Moves between points:
zaf: δ>tep, β>rek, ω>mol, τ>fes, α>fir, ζ>kal
kif: δ>sef, β>tak, ω>vin, τ>gan, α>bef, ζ>kob
pul: δ>pep, β>zek, ω>bot, τ>tiz, α>tef, ζ>fop
fiv: δ>dif, β>bok, ω>fik, τ>pok, α>ran, ζ>tup
mol: δ>tar, β>fon, ω>gem, τ>tep, α>lon, ζ>dab
bas: δ>tef, β>buf, ω>tur, τ>nik, α>mor, ζ>sop
fen: δ>gid, β>dab, ω>pap, τ>kur, α>tep, ζ>lon
nez: δ>pob, β>mes, ω>zal, τ>giz, α>zeg, ζ>guf
zok: δ>nov, β>nos, ω>suk, τ>bok, α>lut, ζ>fik
lun: δ>vef, β>mor, ω>buf, τ>vin, α>lus, ζ>nik
sot: δ>zaf, β>dud, ω>fir, τ>ded, α>nir, ζ>rad
buf: δ>bim, β>fop, ω>kuv, τ>vef, α>tiz, ζ>tef
zal: δ>suf, β>ran, ω>bok, τ>pob, α>vas, ζ>pok
gem: δ>ras, β>mut, ω>gop, τ>tar, α>gup, ζ>vof
vin: δ>sop, β>bas, ω>vef, τ>sef, α>lun, ζ>fol
bel: δ>sis, β>nir, ω>dud, τ>bot, α>vut, ζ>ded
nov: δ>nus, β>dem, ω>nuz, τ>piv, α>suk, ζ>vot
gan: δ>sal, β>fum, ω>sef, τ>bak, α>kif, ζ>gam
mer: δ>gup, β>pap, ω>muf, τ>lon, α>dab, ζ>fon
nir: δ>fir, β>rig, ω>rop, τ>sot, α>bup, ζ>sis
tur: δ>bel, β>kuv, ω>vut, τ>tef, α>fop, ζ>zek
nim: δ>ran, β>gev, ω>fos, τ>mes, α>vev, ζ>zal
tiz: δ>kuv, β>tik, ω>pep, τ>buf, α>pul, ζ>tur
mor: δ>tur, β>tiz, ω>fop, τ>bas, α>kez, ζ>vef
rek: δ>sez, β>lon, ω>fon, τ>gov, α>kur, ζ>tep
gup: δ>gop, β>nev, ω>giz, τ>gem, α>muf, ζ>mur
kuv: δ>nir, β>lom, ω>bup, τ>bim, α>pep, ζ>bel
tep: δ>pap, β>sez, ω>tar, τ>fen, α>mol, ζ>mer
sez: δ>vof, β>gem, ω>mur, τ>dab, α>fon, ζ>pap
fon: δ>mur, β>gup, ω>mut, τ>sez, α>gid, ζ>tar
rig: δ>kur, β>kal, ω>fen, τ>dud, α>fes, ζ>fir
bim: δ>sot, β>vut, ω>nir, τ>zek, α>kuv, ζ>bot
ded: δ>fes, β>sis, ω>zaf, τ>lom, α>sot, ζ>bup
fol: δ>tiz, β>sop, ω>pul, τ>lus, α>nik, ζ>mor
pil: δ>gan, β>nuz, ω>kif, τ>vot, α>dem, ζ>kop
sal: δ>mor, β>fol, ω>kez, τ>num, α>sef, ζ>lun
tar: δ>lik, β>mur, ω>ras, τ>pap, α>gem, ζ>muf
fop: δ>vut, β>pep, ω>lom, τ>tur, α>tik, ζ>bim
lik: δ>gaf, β>zeg, ω>mes, τ>nev, α>ras, ζ>giz
nuz: δ>fum, β>bef, ω>tak, τ>nus, α>kon, ζ>gan
lon: δ>gem, β>gid, ω>gup, τ>mol, α>mer, ζ>sez
kon: δ>tak, β>gam, ω>num, τ>nuz, α>bak, ζ>kif
bot: δ>rad, β>sot, ω>sis, τ>pep, α>bel, ζ>lom
vut: δ>dud, β>bup, ω>rig, τ>bel, α>lom, ζ>sot
gop: δ>nim, β>guf, ω>vev, τ>ras, α>giz, ζ>zeg
mef: δ>vas, β>vev, ω>gev, τ>zeg, α>guf, ζ>mes
nus: δ>kob, β>kif, ω>fum, τ>kop, α>nuz, ζ>bak
pel: δ>pil, β>suk, ω>dem, τ>fik, α>nos, ζ>piv
mur: δ>zeg, β>gop, ω>mef, τ>vof, α>mut, ζ>lik
gam: δ>lun, β>sal, ω>lus, τ>bef, α>kob, ζ>tak
vev: δ>fos, β>pok, ω>tup, τ>nim, α>pob, ζ>vas
fum: δ>fol, β>vin, ω>nik, τ>kob, α>tak, ζ>sal
nik: δ>pul, β>vef, ω>tef, τ>fol, α>bas, ζ>kez
muf: δ>giz, β>lik, ω>nez, τ>gup, α>vof, ζ>mut
piv: δ>kop, β>pil, ω>nus, τ>zer, α>nov, ζ>kap
ran: δ>fik, β>zok, ω>pel, τ>fiv, α>fos, ζ>suf
tef: δ>bot, β>bim, ω>bel, τ>pul, α>tur, ζ>tik
bok: δ>piv, β>pel, ω>nov, τ>suf, α>zok, ζ>dif
fik: δ>vot, β>nov, ω>pil, τ>dif, α>pel, ζ>zer
fir: δ>mol, β>kur, ω>lon, τ>zaf, α>rop, ζ>gov
zer: δ>nit, β>vot, ω>kop, τ>nos, α>piv, ζ>suk
vef: δ>zek, β>tur, ω>bim, τ>sop, α>buf, ζ>pul
kop: δ>gam, β>gan, ω>kob, τ>nit, α>nus, ζ>kon
sop: δ>tik, β>tef, ω>zek, τ>kez, α>vef, ζ>tiz
kez: δ>fop, β>pul, ω>tik, τ>mor, α>sop, ζ>buf
gov: δ>dab, β>mol, ω>sez, τ>kal, α>rek, ζ>fen
tak: δ>nik, β>lun, ω>bas, τ>fum, α>num, ζ>sef
gev: δ>zok, β>tup, ω>lut, τ>vas, α>pok, ζ>ran
nos: δ>dem, β>kap, ω>nit, τ>pel, α>zer, ζ>nov
bef: δ>vin, β>num, ω>lun, τ>kif, α>gam, ζ>fum
dud: δ>rek, β>rop, ω>kur, τ>sis, α>rig, ζ>zaf
lut: δ>suk, β>zer, ω>kap, τ>zok, α>dif, ζ>pel
lus: δ>buf, β>kez, ω>tiz, τ>lun, α>fol, ζ>bas
mut: δ>mef, β>giz, ω>guf, τ>mur, α>nev, ζ>ras
kob: δ>lus, β>sef, ω>fol, τ>gam, α>fum, ζ>num
vof: δ>nez, β>ras, ω>zeg, τ>muf, α>mur, ζ>nev
tik: δ>lom, β>bot, ω>ded, τ>fop, α>zek, ζ>kuv
gaf: δ>pok, β>zal, ω>fiv, τ>guf, α>mes, ζ>vev
vot: δ>bak, β>nus, ω>gan, τ>kap, α>pil, ζ>nit
giz: δ>vev, β>gaf, ω>pob, τ>gop, α>nez, ζ>mef
dab: δ>muf, β>tar, ω>vof, τ>mer, α>sez, ζ>gid
kap: δ>kon, β>kop, ω>bak, τ>suk, α>vot, ζ>dem
pep: δ>bup, β>ded, ω>rad, τ>kuv, α>bot, ζ>vut
rop: δ>lon, β>fen, ω>mer, τ>fir, α>kal, ζ>rek
guf: δ>gev, β>pob, ω>pok, τ>mef, α>gaf, ζ>nim
bak: δ>num, β>kob, ω>sal, τ>kon, α>gan, ζ>bef
sis: δ>gov, β>fir, ω>rek, τ>rad, α>dud, ζ>fes
pob: δ>tup, β>fiv, ω>suf, τ>vev, α>zal, ζ>gev
nit: δ>bef, β>bak, ω>gam, τ>dem, α>kop, ζ>nuz
kur: δ>fon, β>mer, ω>gid, τ>rek, α>fen, ζ>mol
nev: δ>guf, β>nez, ω>gaf, τ>mut, α>lik, ζ>gop
num: δ>bas, β>lus, ω>mor, τ>tak, α>sal, ζ>vin
bup: δ>rop, β>fes, ω>kal, τ>nir, α>rad, ζ>dud
pok: δ>lut, β>suf, ω>dif, τ>gev, α>fiv, ζ>fos
dif: δ>kap, β>piv, ω>vot, τ>lut, α>fik, ζ>nos
mes: δ>fiv, β>vas, ω>ran, τ>gaf, α>nim, ζ>pob
suk: δ>nuz, β>nit, ω>kon, τ>nov, α>kap, ζ>pil
fes: δ>fen, β>gov, ω>tep, τ>rig, α>zaf, ζ>rop
lom: δ>rig, β>rad, ω>fes, τ>vut, α>ded, ζ>nir
ras: δ>mes, β>mef, ω>nim, τ>lik, α>gop, ζ>nez
gid: δ>mut, β>muf, ω>nev, τ>fon, α>pap, ζ>gem
fos: δ>pel, β>lut, ω>nos, τ>ran, α>tup, ζ>bok
dem: δ>kif, β>kon, ω>bef, τ>pil, α>nit, ζ>nus
vas: δ>bok, β>fos, ω>zok, τ>zal, α>gev, ζ>fiv
sef: δ>kez, β>nik, ω>sop, τ>sal, α>vin, ζ>lus
pap: δ>nev, β>vof, ω>lik, τ>gid, α>tar, ζ>gup
kal: δ>mer, β>tep, ω>dab, τ>rop, α>gov, ζ>kur
suf: δ>zer, β>fik, ω>piv, τ>tup, α>bok, ζ>lut
rad: δ>kal, β>zaf, ω>gov, τ>bup, α>sis, ζ>rig
zek: δ>ded, β>bel, ω>sot, τ>tik, α>bim, ζ>pep
tup: δ>nos, β>dif, ω>zer, τ>fos, α>suf, ζ>zok
zeg: δ>zal, β>nim, ω>vas, τ>nez, α>mef, ζ>gaf

The rows follow the links: the fewer symbols apart two points are, the more alike their rows tend to be.

Each row is also shifted at random along 7 hidden directions that mean nothing.

Each row, then its point:
[-60  -4   9  -4  14  -9 -21   2 -29  31  -5 -42   0   5   0  15  26 -13 -50  14 -40 -25  20  -3  16 -12   9 -21  15  -9   1  38 -13 -17 -29 -54  10  13 -15   0  13  24  29  -3 -12 -10  24  20 -34]: dem
[ 17  10 -25  16  12  -9  29  15 -18  -7  -3 -69   4   7  -8 -14  14  -7   7  38 -10 -24   9   8  31  38  -3  22  32 -27  11  -5  67  11  -6  33 -23  18 -16 -50  15  13  60  14  54  13   8  16  17]: zaf
[ 31  19  -4  -4  13   6  -6  -2   7  -7  12  -9 -10  18 -14   5  -3 -10  -1   2  -4 -16   0 -13  -1   8  16   7 -23  16  17   8   5  -1  12   7 -14   7   7  15  -9  21  18  -8  -9  10  30  -8   4]: nev
[ 26  39  -4   3  -1 -25   7   4  14  -9  39 -11  -1  26  -9   7   4 -32  36   9  19 -26   9  31  43  40   8 -12   3  33   9  21  -8  12  23  18 -11  -2  -2 -30  -3 -46  37 -13  16  27   4  15 -17]: ras
[-40 -12 -13  -2 -14  14 -10 -45 -24 -15 -12  48 -22 -21   2 -10 -18  34 -22  -2  18  13  -6 -27 -21 -19  17   6   0 -13 -12 -41 -21  -3  -4  -3  34 -23  28  49 -15   7 -74  -8 -66 -45  25  -4  22]: lom
[ 27   4 -13  15 -47   9  13   8 -38   0  -7  -8  -8 -13   2 -26   8  14  21  19  13   7 -17   3 -57  27 -25  -8  54 -10  -5  34 -30  12 -20 -38  14  29  -6 -33  21  -9 -25  -3  29   6 -34   6 -28]: tur
[ 27 -38  19  -1  46 -19 -12   3   9  28 -25 -17  17  -4  13  39  14   0 -45  -1 -48   2  29   3  64 -43  -7   8 -45 -24 -14 -11  32  -9 -12  -1  -9 -18   4  15   4  37  67  29  -5  -8  18  -2  19]: gan
[ 48  15 -21   9 -25  16  13  11 -28 -15   2 -45 -15  -5  -3 -23   8  12  16  31   3 -31   6  -6  -4  37 -14   2  67 -19  20   6   7  13 -15 -10  -1  20 -17 -37  20 -11 -17 -16  21   9  -2  21  -9]: rig
[-71  -3 -11   3 -22 -15  -1 -16 -75  21   0 -39  -7 -17  17  -2  29   3 -67  38  -8  -8   0 -18 -38  13  20 -21  36 -22 -12   9 -17 -10 -34 -33  37   6   0 -15  18  10 -40  -7  -9 -27  36  21 -20]: mor
[ 28 -17  18   1  20  10 -12  11  29  18 -18  26  -1   5   4  15   2   3   0 -28 -28 -12  16  14  34 -42   6  -8   4   2  16 -17   9  -6  -6   2  -7  -7 -12  10  11 -23 -15   1  -5  -8   0  -4 -12]: pil
[ 41  -7  -8  17 -21  -5  23  -4  -7  -3  -4  44 -11  -2  26   7  10  33  14   5   6  -4   4  17   5   2  10   4  -4   1   2 -59  -2  31  10  58  12 -10  34 -22  25 -48 -66  16  16  -3  33 -16  15]: fop
[  0 -21  -1  11   2   1   9   1 -13  11 -30   2  13 -19  -3 -16  -4  -3  -3  -5   3  29 -15   5 -17 -17  -1   3  29 -23 -15   1  33 -12 -21  -6   2   5 -26  -6   2   4  10  11  18 -20 -43   6  -3]: bas
[  0 -17 -13  15   6  -8  16  10 -26   8 -22 -47   8 -10   6  -6  16   7 -14  27 -19  -6   9   6  22   8 -14  12  32 -38  -6  -5  43   4 -22   2  -3   7 -14 -32  20  15  39  19  34  -3  -7  14   8]: tef
[-34  16 -17   0  -5   1   3 -20 -18 -18   9 -18  -1  -3 -23 -23 -16 -14   7  15  28  13 -18 -12 -23  26   1  12   6  -1  -9  28   5  -8   0 -16   3   9  -5   9 -22  29  36  -7  -9  -4 -16  10   3]: tep
[-31  16  15 -11  -3   0 -16  -3  31   0  20  42  -5  14  -6   7 -10 -14  26 -27  13  -5   4  19  14  -8   9 -21  -2  37   5  10 -39  -5  16  -7   3 -12  -2  15 -11 -42 -24 -19 -25   3 -10   1 -24]: ran
[-12   8 -10 -13   3  21  10  13  24 -27   5 -13   4  -6 -11 -24 -21   3  24  -9  21   0  -7 -17  -8  10  -3  13  24  -5  16 -31  33  -4  12  33 -17  -4 -21  -2 -15  -6 -24 -14   8   4 -17   2  24]: pap
[ 37  11 -13   0   7   1  12   0 -11 -14   3 -34   4  -2 -13 -13  -6 -11  -6  15  12   5 -14 -22 -22  21   5  19  -7 -10   4   3  37  -4   4  15 -13  11  -6  -1 -15  36  31  -1  13   6   4  -1  21]: lon
[-25  11 -14  -8  28  17  -8  11  -1 -12   1 -80  -8   8 -24 -13   1  -9  -6  21 -27 -47  29 -13  57  17  -8  10  46 -24  26  18  38 -10 -12 -26 -22  11 -32  -6  -2  32  59 -16  -6   5   7  32   1]: gup
[ 18  -3 -15  17   6 -18  -3 -35 -34   1  -4  -1 -17   3   3  16  11  12 -17  31  -8 -14  19  10  50   7   8   9 -19 -12 -15   6  -8  14  -5 -10  18  -9  35   9   4  16  44  13 -25 -12  42   6  11]: vut
[ 66  14  -5  -8  -1  34 -18  -6   6 -12   2  13 -26  11  -9   2  -7  17 -10  -5 -13 -20   0 -38 -33  -8  16  10 -28  13  30  -7 -18   1   8  -7  -5  12  21  39  -5  31 -41 -17 -34   2  50 -20   5]: mur
[-29 -45  16  -7  24  21  -5  12  39   3 -40  28  16 -24   2  -6 -19  18   9 -40 -13  19   9   7  37 -55 -17   8  30 -29  -3 -48  38 -13 -12  12 -10 -27 -34  15  -1 -18 -24   7  -5 -26 -54   4  17]: kob
[ -2  12 -26   1 -10  31   7  -4 -31 -16  -4 -25 -26  -8  -3 -25   2  23 -20  21  -3 -37   4 -37 -23  11  29   5  57 -19  34 -45  26  -1 -12  19   5   8  -8  -4  13  -3 -80 -23 -13 -22  47  11   9]: kal
[-23  11   6 -22 -10  24 -24  14   2  -9  11 -42   2   0 -22 -17 -11 -16   3  -4   2  -1  -8 -29 -41  11 -32 -11  17   7   6  69 -37 -20  -9 -79  -7  24 -29  17 -18  43  26 -28 -16  16 -41  13 -26]: mes
[ 27 -27  -1  13   5 -12  29   9   5   3 -28   7  28 -17   4 -10  -7   3  14  -4  10  53 -26   9 -22  -7 -21  26 -21 -23 -29  -7  48   3  -2  31 -12   3  -3 -15   0  22  49  40  51   4 -48 -17  28]: tiz
[-58   8 -17   2 -20 -19  -2 -33 -41 -12  16 -11 -13  -8   1  -5   3   7  -4  32  23  -8  12   7  28  30  -5  -4  20  -8 -22  14 -33  10  -5 -25  30 -13  18  -5  -5  -7   8  -8 -29 -13   8  24   0]: nir
[-57  14   6 -14   6   3  -6  12  12   5  19 -13  -1  12   1   4   5  -9 -13  -8  -8 -18   3 -10  -9   1  17 -11  -4  17  18  -7  -2  -7   8  10  -7   2  -6   0  -1  -5 -25 -12  -4   8  23  -2  -7]: vas
[ 42  16  -5  -3   2  27   2  11  42 -26   7  13 -13   9 -16 -17 -20   4  53 -19  12 -24   8   7  30   6  -3   6  34  12  33 -23  11   8  17  23 -22  -3 -16  -1  -3 -37 -25 -21  -2   9 -15   5   3]: muf
[ 68 -18   8  14 -18  11  -8   2 -19  22 -25  23 -10  -1  10   9  13  21 -14   0 -25  11 -11  -8 -50 -20 -14  -2 -22  -2  -4  31 -36   8 -17 -42  11  28  21  12  21  31  -8  16   5   4   6 -25 -22]: sal
[ 13  21 -10  -6  -8  -6 -16 -14  -9 -19  31 -24 -20  14  -6  12   2   1   8  26   2 -31  24  -1  42  33 -19   0 -17  12   0  36 -47  15  10 -35   7  -1  28   8  -9  13  38 -11 -31  20  27  12  -1]: gid
[ 32   7 -18  12   4   4   1 -15  -7 -16   3  -9 -24  10  -5   5   5  19  16  23 -11 -39  27  10  66  17  -2  14  11  -8  11 -10   1  23   2   7  -2  -4  19  -5  10  -3  22   3 -14   0  36   9  11]: fir
[ 65 -14  26  -4  10   0 -11  22  41  12  -6  16  16   9   1  21  -3 -10  18 -27 -15  19  -1  10   3 -21 -34   0 -49  14  -7  36 -18  -1   7 -21 -18   8   1  10  -2  18  52  14  15  28 -33 -20  -7]: nos
[-11  -7   4  11 -36 -24   5 -28 -18   4   3  66   5 -10  13   5  -6   9  11  -4  35  52 -27  15 -49   3  -8  -5 -41  16 -42  17 -55  13   6  -8  33  -6  40  11  -7 -11 -16  19  -8  -6 -20 -22  -4]: kez
[ 70  16  -7  -2   3  12  -9   2   8 -16  12 -24 -17  17  -7   8   1   8  13  15 -14 -32  20  -9  32  16 -15  11 -15   6  18  21 -15  14   8 -15 -12   8  15   7  -1  24  33  -7 -12  22  27   0   7]: tar
[-61   6 -17   1 -16 -12   9 -23 -13 -21  15   7  -6  -9   2 -10  -7  12  17  17  32   4   3  10  21  26 -10   6  11  -3 -19 -13 -16  16   9  11  17 -17  20  -6  -8 -21  -8   1 -15  -5  -4  11  16]: sis

Where do the symbols, taken in turn from left to right, take each start?
Answer with the point's name.
[-12  32  -1  -7 -14  -2 -22 -27   9 -16  38  34 -28  20  -8  11  -8  -5  27  -3  19 -28  19  15  34  18   9 -18 -11  42   6  23 -72  10  22 -24  17 -13  28  23 -16 -34 -16 -26 -54   5  26   8 -22]
α α ζ α: mef
[ 50  -5   3  23 -10  -6  26  25   8  15 -18  18   8  -1  10  -6  11   0  33  -7  -4   1  -3  39   7  -1  -2  -6  42  -3   8 -17  27  12  -7  33  -9   8 -20 -49  31 -57 -16  13  59   6 -30   1 -18]
α β δ α: tur
[ 32 -29  22  -5   8  15  -7   7  31  12 -28  57  13 -16   7   3 -15   7  -2 -46  -1  33 -14  -4 -22 -52   8  -3 -10   0  -2 -33   9 -17  -2  12  -2 -13 -13  29  -7 -14 -47   3 -10 -21 -30 -18   5]
τ ζ τ ζ α β: num
[ 71   1   5 -21   8  45  -3  29  21 -12  -7 -16   3 -13  -3 -16 -17   2 -21 -24  -2  -2 -16 -58 -66 -22  19   1  15  -7  39 -44  39 -26  -1  22 -22   7 -35  22 -10  19 -83 -29  -5  -6   6 -11  18]
ζ δ δ β β: vot
[-43  16 -22   1  -7  10  -1 -21 -18 -21   7  -5 -21  -1 -16 -23 -11   5  10  13  16 -21   6  -5  15  17  14   5  42  -4  10  -8   0   2  -3  -7   9  -3  -5   5  -7 -10 -18 -20 -27 -17   9  19  -1]
β α α β δ ω: mes
[-39  13   5 -12  21  -9   2  27  34  -6  20 -40  17  12  -8   0  -2 -25  23  -5  -2 -22  18  19  58  15 -11  -5  22   5  12   4  26  -5  12  16 -26  -7 -32 -27  -5 -26  42  -9  23  23 -23  20  -1]
ζ α ω α δ α: kap
[  8   7  20 -12 -14   3  -7  25  32   2  16  15   9  -1   2  -3  -7 -16  31 -28  16   2  -1  18  -5  -2 -16 -28  30  22   6  12 -28  -8   4 -15  -3  -6 -29 -13  -3 -51 -34 -23   7  12 -49  10 -27]
ω ω α δ α: vin
[ 16 -27   1   7  -8  -2   3  -9 -13   4 -24  17   9 -20   6  -4  -6  14  -7  -2   5  36 -15  -6 -23 -15 -17  11 -11 -19 -23   1   1  -2 -12 -11  12  -2   6  10  -3  22   7  18   1 -12 -25  -9  12]
τ β δ δ ω ζ: fen
[ 19  10  11   2  -3 -28  23  44  -2  28  17 -39  26  13  27  19  36 -22 -26  11 -17  -4  -8   5 -37  18  13 -16 -24  12   9  -9  23   2   7  50 -17  19  -2 -56  28 -13  -8  13  74  34  27 -14  -5]
β δ ω β α δ α: tef
[-69  25 -17  -9   4  -4   8  12  -5 -24  19 -76   8  -2 -23 -32  -8 -27  27  22  20 -21  10   8  42  47 -19   0  74 -15   2  26  28  -8  -5 -17 -12   3 -49 -35 -13 -11  56 -22  17   9 -48  45  -5]
β α β β: zeg
[-10   8   5 -18  20 -13 -18   1  -2   4  26 -45  -1  15   8  31  16  -6 -44  18 -27 -29  23 -21  28   6   2  -2 -53   7   5  10 -16  -1  10  -8  -5  -5  23  14  -6  38  30  -4 -23  17  61   0  12]
τ δ δ ζ δ: vot
[ -7   9   9  -7  17  -7  -2  16  -2  19   6 -33  16  11  -3   9  12 -28 -35  -1 -17   2 -11 -17 -38  -2  22  -8 -25  10  10  17  21 -20  -1   0 -15  17 -12  -1  -1  30  20   1  19  11  18  -7  -9]
τ δ ζ α α δ: nus
[-30 -26  14  -3 -10  -3  -4   0   2  13 -15  32  15 -14  14   7  -2  12 -14 -17   1  40 -18  -6 -44 -26 -15  -2 -34  -2 -26   2 -23  -3  -4 -10  13  -4  13  17  -3  15 -18  18  -2  -6 -21 -20   3]
ζ τ β β δ ζ ω: ded
[ 65   8  12  -8  -2  16  -1  20  33   1  15  31  -8  16  15  19   3  10  -2 -22 -11 -17   0 -15 -26 -13  21  -5 -43  31  30 -38 -12   9  25  44 -13   2  23  10   8 -16 -70  -7   1  17  49 -31   7]
δ α α ζ ω β: nuz
[ 80 -13  -2  15 -19   4   6   9 -20   3 -18 -11   0 -13   4  -9   6  10  15  11  -3   6  -1   8  -5   3 -30  -1  35 -20  -7  26  -6   6 -20 -35   4  15 -13 -22  15  -2  14   4  22   3 -38   9 -15]
δ ω β β β: tep
